Below are the code and all the weights of a small trained network. Each question names an input and a target symbol and asks about switching units off, where a switched-off unit gives its printed mean instead of its output.

import numpy as np


def w(rows, s, z=0):
    codes = np.array(rows[::2]) - 128.0
    scale = np.full(codes.shape[1], s)
    scale[-1] = z or s
    return codes * scale


def f(y):
    return np.maximum(y, 0)


def softmax(a):
    e = np.exp(a - a.max(-1, keepdims=True))
    return e / e.sum(-1, keepdims=True)


def log_softmax(a):
    a = a - a.max(-1, keepdims=True)
    return a - np.log(np.exp(a).sum(-1, keepdims=True))


def net(x, mask):
    ids = ['δζηλξπ'.index(c) for c in x.split()]
    T = len(ids)
    res = E[ids] + P[:T]
    u = 0
    for l in range(2):
        q, k, v = (res @ M[l].T for M in (Q, K, V))
        z = softmax(np.where(np.tri(T) > 0, q @ k.T / 2**0.5, -1e9)) @ v
        res = res + np.where(mask[u], z, O[l][:, -1]) @ O[l][:, :-1]
        u += 1
        y = f(res @ A[l][:, :-1].T + A[l][:, -1])
        res = res + np.where(mask[u : u + 16], y, B[l][:, -1]) @ B[l][:, :-1]
        u += 16
    return log_softmax(res[-1] @ U[:, :-1].T + U[:, -1])


Q, K, V, O, A, B = {}, {}, {}, {}, {}, {}
E = w([
[148,105,56,96,174,135,98,60,218],'δ',
[167,99,60,136,80,130,62,195,164],'ζ',
[160,120,189,120,167,121,3,113,71],'η',
[72,109,173,220,93,159,136,176,70],'λ',
[42,183,70,109,130,139,86,163,139],'ξ',
[60,79,87,149,161,45,157,122,106],'π',
],0.004)
P = w([
[143,224,135,190,38,2,92,57,132],'0',
[138,180,123,177,88,44,97,97,124],'1',
[102,137,117,173,110,80,67,107,139],'2',
[103,112,97,157,132,101,69,125,126],'3',
[87,100,103,131,150,124,79,143,123],'4',
[88,86,103,116,164,146,95,163,120],'5',
[94,73,105,95,186,163,104,185,118],'6',
[84,60,110,71,194,180,115,206,121],'7',
[76,40,109,68,203,189,119,228,115],'8',
],0.0032)
Q[0] = w([
[181,203,142,136,62,145,254,73,151],'0.h1',
[202,173,207,100,107,165,183,73,123],'0.h1',
],0.026)
K[0] = w([
[163,206,165,198,72,5,47,27,117],'0.h1',
[120,212,54,142,32,22,148,165,147],'0.h1',
],0.015)
V[0] = w([
[138,71,11,82,146,55,171,85,201],'0.h1',
[66,60,116,199,61,93,209,215,126],'0.h1',
],0.012)
O[0] = w([
[147,211,187,255,212,139,94,239,82,175],'0.h1',
[237,183,38,96,210,174,81,50,35,2],'0.h1',
],0.0048,0.00038)
A[0] = w([
[102,142,162,215,76,170,150,116,105,108],'0.n1',
[129,129,128,128,128,129,129,128,129,122],'0.n2',
[131,128,130,130,128,129,131,128,129,117],'0.n3',
[129,128,128,129,127,129,129,128,129,124],'0.n4',
[152,134,167,102,137,143,188,126,136,50],'0.n5',
[107,233,136,104,142,188,64,123,138,71],'0.n6',
[136,137,146,127,133,142,159,110,151,45],'0.n7',
[67,2,91,131,81,116,197,153,189,254],'0.n8',
[97,95,160,164,54,203,173,74,52,249],'0.n9',
[131,130,129,127,128,128,132,129,129,121],'0.n10',
[69,116,211,226,49,178,171,230,24,81],'0.n11',
[134,132,136,128,124,142,134,123,136,95],'0.n12',
[128,128,128,128,127,129,128,128,128,124],'0.n13',
[133,131,132,126,129,129,133,128,129,113],'0.n14',
[128,128,128,128,128,128,129,128,128,126],'0.n15',
[118,114,164,180,163,136,150,90,249,80],'0.n16',
],0.0065,0.00067)
B[0] = w([
[126,103,82,83,129,97,114,96,131,149],'0.n1',
[128,128,128,129,129,128,128,129,128,128],'0.n2',
[129,129,128,126,129,127,129,130,128,128],'0.n3',
[128,129,128,128,127,128,128,129,128,128],'0.n4',
[158,133,138,152,151,149,147,140,134,128],'0.n5',
[69,119,115,144,102,194,115,107,90,169],'0.n6',
[114,130,120,126,122,121,137,116,127,128],'0.n7',
[74,8,97,135,89,113,134,149,144,255],'0.n8',
[131,165,63,132,152,67,66,149,160,176],'0.n9',
[128,129,128,127,128,128,127,128,128,128],'0.n10',
[138,97,163,134,176,178,134,55,255,185],'0.n11',
[129,128,129,128,129,130,128,131,125,128],'0.n12',
[129,128,128,128,128,128,128,128,128,128],'0.n13',
[129,125,127,127,129,128,127,126,128,128],'0.n14',
[128,128,128,128,128,128,128,128,128,128],'0.n15',
[103,114,101,170,125,121,90,88,188,170],'0.n16',
],0.011,0.0013)
Q[1] = w([
[85,56,52,163,185,71,79,156,124],'1.h1',
[169,185,113,142,95,150,251,142,132],'1.h1',
],0.026)
K[1] = w([
[152,128,157,47,205,252,105,175,100],'1.h1',
[177,241,178,161,89,99,85,43,132],'1.h1',
],0.017)
V[1] = w([
[196,58,217,133,197,50,129,79,72],'1.h1',
[3,172,136,134,171,74,207,58,96],'1.h1',
],0.014)
O[1] = w([
[20,62,65,170,100,238,120,128,113,7],'1.h1',
[182,57,62,76,204,145,134,253,167,57],'1.h1',
],0.0065,0.0016)
A[1] = w([
[216,166,164,99,170,39,128,210,95,172],'1.n1',
[108,129,108,179,172,168,154,162,51,63],'1.n2',
[167,190,76,132,115,233,15,226,113,171],'1.n3',
[87,118,131,147,123,146,74,49,149,202],'1.n4',
[167,97,105,129,133,42,108,142,44,181],'1.n5',
[122,220,74,155,144,129,119,134,151,179],'1.n6',
[47,209,171,172,169,35,178,65,32,202],'1.n7',
[22,137,117,108,72,102,61,196,86,218],'1.n8',
[129,129,144,99,115,105,139,98,169,197],'1.n9',
[214,133,157,160,222,117,63,112,85,252],'1.n10',
[169,112,22,55,161,133,110,1,140,179],'1.n11',
[125,149,135,152,108,144,128,122,116,93],'1.n12',
[141,126,88,177,132,172,56,202,69,192],'1.n13',
[139,159,173,82,160,137,114,82,152,137],'1.n14',
[96,153,176,214,171,87,127,171,158,229],'1.n15',
[132,90,81,96,177,112,96,146,191,168],'1.n16',
],0.0097,0.0022)
B[1] = w([
[116,80,225,36,109,102,195,107,151,197],'1.n1',
[147,151,154,92,98,109,63,125,169,152],'1.n2',
[117,97,79,177,170,139,227,126,73,179],'1.n3',
[140,87,136,131,140,126,33,157,125,241],'1.n4',
[118,162,149,72,112,143,169,117,49,210],'1.n5',
[123,157,100,127,164,134,172,129,148,169],'1.n6',
[140,221,99,179,7,143,151,154,105,196],'1.n7',
[164,101,200,122,69,131,137,129,57,253],'1.n8',
[96,152,140,110,123,162,86,143,151,180],'1.n9',
[113,178,62,136,161,112,208,127,193,241],'1.n10',
[126,180,70,42,171,128,27,111,107,182],'1.n11',
[98,116,108,130,150,134,125,138,117,134],'1.n12',
[133,77,116,190,118,135,147,137,49,195],'1.n13',
[136,164,91,136,128,119,124,129,171,160],'1.n14',
[131,86,160,193,102,146,112,144,207,224],'1.n15',
[135,79,114,155,203,146,90,97,107,228],'1.n16',
],0.015,0.0047)
U = w([
[101,124,103,178,188,140,80,148,253,99],'δ',
[148,225,121,155,23,122,154,169,137,147],'ζ',
[136,59,242,101,83,137,42,134,78,252],'η',
[126,180,38,47,187,125,56,67,110,88],'λ',
[114,130,189,64,150,88,215,104,163,37],'ξ',
[138,93,54,201,172,160,223,155,53,102],'π',
],0.0033,0.0014)

Each question gives the input, a string of symbols that net reads in full, and the target symbol t.
The units are the heads (2 rows each of Q, K, V and O) and the neurons (one row each of A and B). Each row of codes is followed by its name. A weight is (code - 128) times the scale printed after its matrix; where a second scale follows, it is the last column's (O, A, B and U).
mask holds one flag per unit, layer by layer, with each layer's heads first. A switched-off unit (its flag False) gives its mean, the last column of its rows in O or B, instead of its output. The means were averaged over made-up inputs and are rounded, as every weight is.
A unit's drop is (log p(t) with every unit on - log p(t) with that unit switched off) / (log p(t) with every unit on - log p(t) with every unit switched off).
The circuit of an input: a set's keep is (log p(t) with only the set's units on - log p(t) with every unit switched off) / (log p(t) with every unit on - log p(t) with every unit switched off). Starting from the 12 units with the biggest drops (on a tie, the unit counted first), units are removed one at a time, each time the one whose removal leaves the highest keep (on an exact tie, the one counted first), for as long as the keep stays at least 0.8.
units of the circuit, in order: the units of the circuit, biggest drop first
most important unit: the unit with the biggest drop
k most important neurons: the k neurons with the biggest drops, biggest first
top k neurons in layer l: the k neurons of layer l with the biggest drops, biggest first
input η η η ζ η η δ ξ λ, target ξ: units of the circuit, in order	1.h1, 0.n9, 1.n1, 0.n6
input δ η η ζ π π π, target π: units of the circuit, in order	0.h1, 1.h1, 1.n3, 1.n13
input η π η π ξ, target π: top 3 neurons in layer 0	0.n8, 0.n9, 0.n16
input ζ π η ζ π ξ π, target ξ: units of the circuit, in order	1.n1, 1.h1, 0.n6
input π δ π, target δ: units of the circuit, in order	0.h1, 0.n11, 1.n15, 1.n8
input π η ζ ξ λ, target ξ: units of the circuit, in order	1.h1, 1.n1, 0.n9, 0.n6
input η δ η, target δ: 2 most important neurons	0.n11, 0.n8
input η ζ η δ ζ δ, target ζ: units of the circuit, in order	1.h1, 0.h1, 1.n7, 0.n16
input π ξ π, target ξ: units of the circuit, in order	1.h1, 1.n1, 0.n6
input ζ ζ λ, target ζ: units of the circuit, in order	1.n7, 1.h1, 0.n9
input η δ λ π η π η, target π: 2 most important neurons	0.n8, 1.n3
input π ζ δ η λ λ, target λ: 3 most important neurons	1.n11, 0.n9, 1.n15
input π η η π η λ η, target λ: most important neuron	1.n11
input λ ζ η δ λ, target δ: units of the circuit, in order	0.n11, 1.n8
input η η η η η η η ζ η, target ζ: units of the circuit, in order	1.h1, 1.n7, 0.n8
input λ η ξ λ λ π ζ η, target ζ: units of the circuit, in order	1.h1, 1.n7, 1.n16
input π ζ π η δ δ λ η π, target η: most important unit	1.h1
input ζ η η π π λ π, target λ: 3 most important neurons	1.n11, 1.n2, 1.n15
input δ λ ζ π ζ π ξ ζ, target ξ: units of the circuit, in order	1.h1, 1.n1, 0.n6, 1.n4
input η δ δ ξ, target δ: 4 most important neurons	0.n11, 1.n15, 1.n8, 1.n5
input ζ π δ π δ, target π: 2 most important neurons	1.n3, 1.n13
input π δ ζ π, target ζ: top 2 neurons in layer 1	1.n7, 1.n16
input η η π ζ δ, target ζ: units of the circuit, in order	0.h1, 1.h1, 1.n7, 0.n16
input π ξ ξ, target ξ: 2 most important neurons	1.n1, 0.n6
input ζ λ η π π λ λ ζ, target λ: top neuron in layer 0	0.n8
input π δ δ η ζ δ λ, target δ: units of the circuit, in order	0.n11, 1.n8, 1.n5
input ζ π η η π ξ ζ, target ξ: 2 most important neurons	1.n1, 0.n6
input δ π λ δ λ λ η ξ η, target ξ: top 2 neurons in layer 1	1.n1, 1.n10
input ζ δ ζ δ δ ξ η λ ξ, target λ: 3 most important neurons	1.n11, 1.n15, 1.n8
input ξ ξ η ζ δ ζ π π ζ, target π: 4 most important neurons	1.n3, 0.n8, 1.n13, 0.n9
